Below is a small trained network, with its code and all its weights. Each question gives an input and a class and asks what happens when units are switched off, that is, made to give their printed mean instead of their output.

import numpy as np


def w(rows, s, z=0):
    codes = np.array(rows[::2]) - 128.0
    scale = np.full(codes.shape[1], s)
    scale[-1] = z or s
    return codes * scale


def f(y):
    return y / 2 * (1 + np.tanh(0.7978845608 * (y + 0.044715 * y**3)))


def log_softmax(a):
    a = a - a.max(-1, keepdims=True)
    return a - np.log(np.exp(a).sum(-1, keepdims=True))


def net(x, mask):
    res = np.array(x, float).reshape(1, 4) / 4 @ E
    y = f(res @ A[0][:, :-1].T + A[0][:, -1])
    res = res + np.where(mask, y, B[0][:, -1]) @ B[0][:, :-1]
    return log_softmax(res[-1] @ U[:, :-1].T + U[:, -1])


A, B = {}, {}
E = w([
[127,245,85,126,66,137,138,127,127,123,252],'x0',
[127,81,241,120,33,78,130,125,129,126,192],'x1',
[126,239,203,132,92,126,116,121,135,125,2],'x2',
[130,143,68,128,23,57,134,129,124,129,89],'x3',
],0.0051)
A[0] = w([
[126,144,125,130,76,130,123,132,128,136,164,130],'neuron 1',
[129,148,151,125,143,118,122,122,124,129,104,113],'neuron 2',
[128,7,105,131,104,105,129,128,130,123,87,79],'neuron 3',
[131,160,108,136,135,133,129,133,126,123,61,114],'neuron 4',
[129,144,58,123,202,146,123,122,129,129,217,130],'neuron 5',
[130,157,155,130,135,135,128,128,129,130,86,250],'neuron 6',
[128,161,59,126,111,126,129,130,127,134,166,94],'neuron 7',
[126,124,160,130,24,108,125,127,130,127,163,66],'neuron 8',
[127,83,117,128,182,142,128,126,129,135,118,153],'neuron 9',
[122,168,100,122,126,132,125,125,130,130,69,100],'neuron 10',
[128,158,218,131,152,145,131,132,125,122,105,83],'neuron 11',
[128,202,68,130,111,118,127,125,134,125,7,121],'neuron 12',
[128,183,104,127,16,115,130,129,126,127,220,232],'neuron 13',
[134,138,145,126,69,111,133,128,129,134,157,30],'neuron 14',
[125,170,222,124,157,135,130,124,130,128,96,72],'neuron 15',
[129,192,70,128,111,138,131,129,127,126,166,83],'neuron 16',
[126,137,87,128,184,135,130,129,129,131,190,124],'neuron 17',
[130,83,116,131,163,128,124,135,129,122,129,226],'neuron 18',
],0.017,0.002)
B[0] = w([
[132,125,168,153,91,80,132,121,146,109,143,167],'neuron 1',
[139,112,164,220,76,153,119,106,156,192,129,146],'neuron 2',
[125,49,51,85,130,26,98,107,134,206,122,187],'neuron 3',
[133,139,163,122,85,149,126,122,75,178,109,179],'neuron 4',
[130,134,40,179,164,200,181,158,118,42,161,213],'neuron 5',
[116,153,124,36,103,224,65,135,107,127,209,178],'neuron 6',
[128,230,82,168,171,90,106,133,133,152,92,175],'neuron 7',
[122,117,250,66,142,91,149,143,101,65,117,201],'neuron 8',
[124,29,182,137,153,120,165,140,126,149,132,175],'neuron 9',
[128,104,135,154,29,167,139,119,131,186,78,172],'neuron 10',
[121,190,151,112,212,155,49,130,156,143,106,180],'neuron 11',
[129,164,131,90,13,205,174,157,20,139,46,229],'neuron 12',
[124,196,175,99,70,22,108,108,172,33,228,254],'neuron 13',
[141,81,224,211,100,79,167,105,139,146,98,165],'neuron 14',
[139,181,170,162,193,169,62,119,174,178,107,188],'neuron 15',
[130,159,32,141,82,84,101,119,167,171,137,184],'neuron 16',
[125,111,88,188,129,189,152,133,131,81,151,180],'neuron 17',
[133,58,108,72,163,143,123,121,111,87,117,166],'neuron 18',
],0.022,0.011)
U = w([
[126,134,214,99,109,65,135,93,153,82,157,133],'0',
[133,164,55,151,108,158,146,149,100,138,99,103],'1',
[127,178,78,167,122,114,134,122,170,84,174,75],'2',
[129,61,98,157,199,198,190,159,113,87,148,164],'3',
[132,143,157,86,69,191,128,139,52,180,62,137],'4',
[142,121,161,255,123,117,175,111,150,177,88,6],'5',
[132,151,178,122,213,185,54,114,167,172,103,174],'6',
[124,43,94,66,171,82,114,97,118,193,96,204],'7',
],0.0072,0.0022)

Each question gives the input, the list of numbers given to net, and the class t.
The units are the neurons (one row each of A and B). Each row of codes is followed by its name. A weight is (code - 128) times the scale printed after its matrix; where a second scale follows, it is the last column's (A, B and U).
mask holds one flag per neuron, in row order. A switched-off neuron (its flag False) gives its mean, the last column of its row in B, instead of its output. The means were averaged over made-up inputs and are rounded, as every weight is.
A unit's drop is (log p(t) with every unit on - log p(t) with that unit switched off) / (log p(t) with every unit on - log p(t) with every unit switched off).
The circuit of an input: a set's keep is (log p(t) with only the set's units on - log p(t) with every unit switched off) / (log p(t) with every unit on - log p(t) with every unit switched off). Starting from the 12 units with the biggest drops (on a tie, the unit counted first), units are removed one at a time, each time the one whose removal leaves the highest keep (on an exact tie, the one counted first), for as long as the keep stays at least 0.8.
circuit, biggest first: the units of the circuit, biggest drop first
k most important neurons: the k neurons with the biggest drops, biggest first
drop of u: that unit's drop, to one decimal
input [-5,4,7,-1], class 6: circuit, biggest first : neuron 15
input [4,-1,2,0], class 2: 3 most important neurons : neuron 8; neuron 16; neuron 9
input [1,4,5,-1], class 6: circuit, biggest first : neuron 15; neuron 11
input [-5,-1,7,-5], class 6: 2 most important neurons : neuron 15; neuron 11
input [1,-7,0,-2], class 1: circuit, biggest first : neuron 5; neuron 12
input [-8,-2,0,-6], class 7: 3 most important neurons : neuron 3; neuron 9; neuron 18
input [1,-6,1,-4], class 3: circuit, biggest first : neuron 5; neuron 13
input [-1,1,-2,-1], class 7: 4 most important neurons : neuron 13; neuron 5; neuron 12; neuron 17
input [6,2,-8,5], class 2: 4 most important neurons : neuron 5; neuron 7; neuron 16; neuron 17
input [0,0,-7,7], class 2: circuit, biggest first : neuron 7; neuron 12
input [2,-5,-5,1], class 3: 2 most important neurons : neuron 13; neuron 5
input [-6,8,1,1], class 7: 2 most important neurons : neuron 3; neuron 13
input [-1,0,-8,7], class 2: circuit, biggest first : neuron 5; neuron 12
input [5,2,-3,0], class 2: circuit, biggest first : neuron 5
input [-3,1,-8,0], class 3: 2 most important neurons : neuron 5; neuron 17
input [0,-4,-1,5], class 4: 2 most important neurons : neuron 12; neuron 5
input [7,-6,2,4], class 1: 2 most important neurons : neuron 12; neuron 10
input [-7,2,4,-1], class 6: 2 most important neurons : neuron 15; neuron 11
input [-8,8,0,-8], class 6: drop of neuron 15 : 0.8
input [-8,-6,-6,4], class 7: circuit, biggest first : neuron 3
input [-1,5,8,7], class 4: drop of neuron 6 : 0.0
input [-4,0,-8,6], class 7: drop of neuron 3 : 0.4
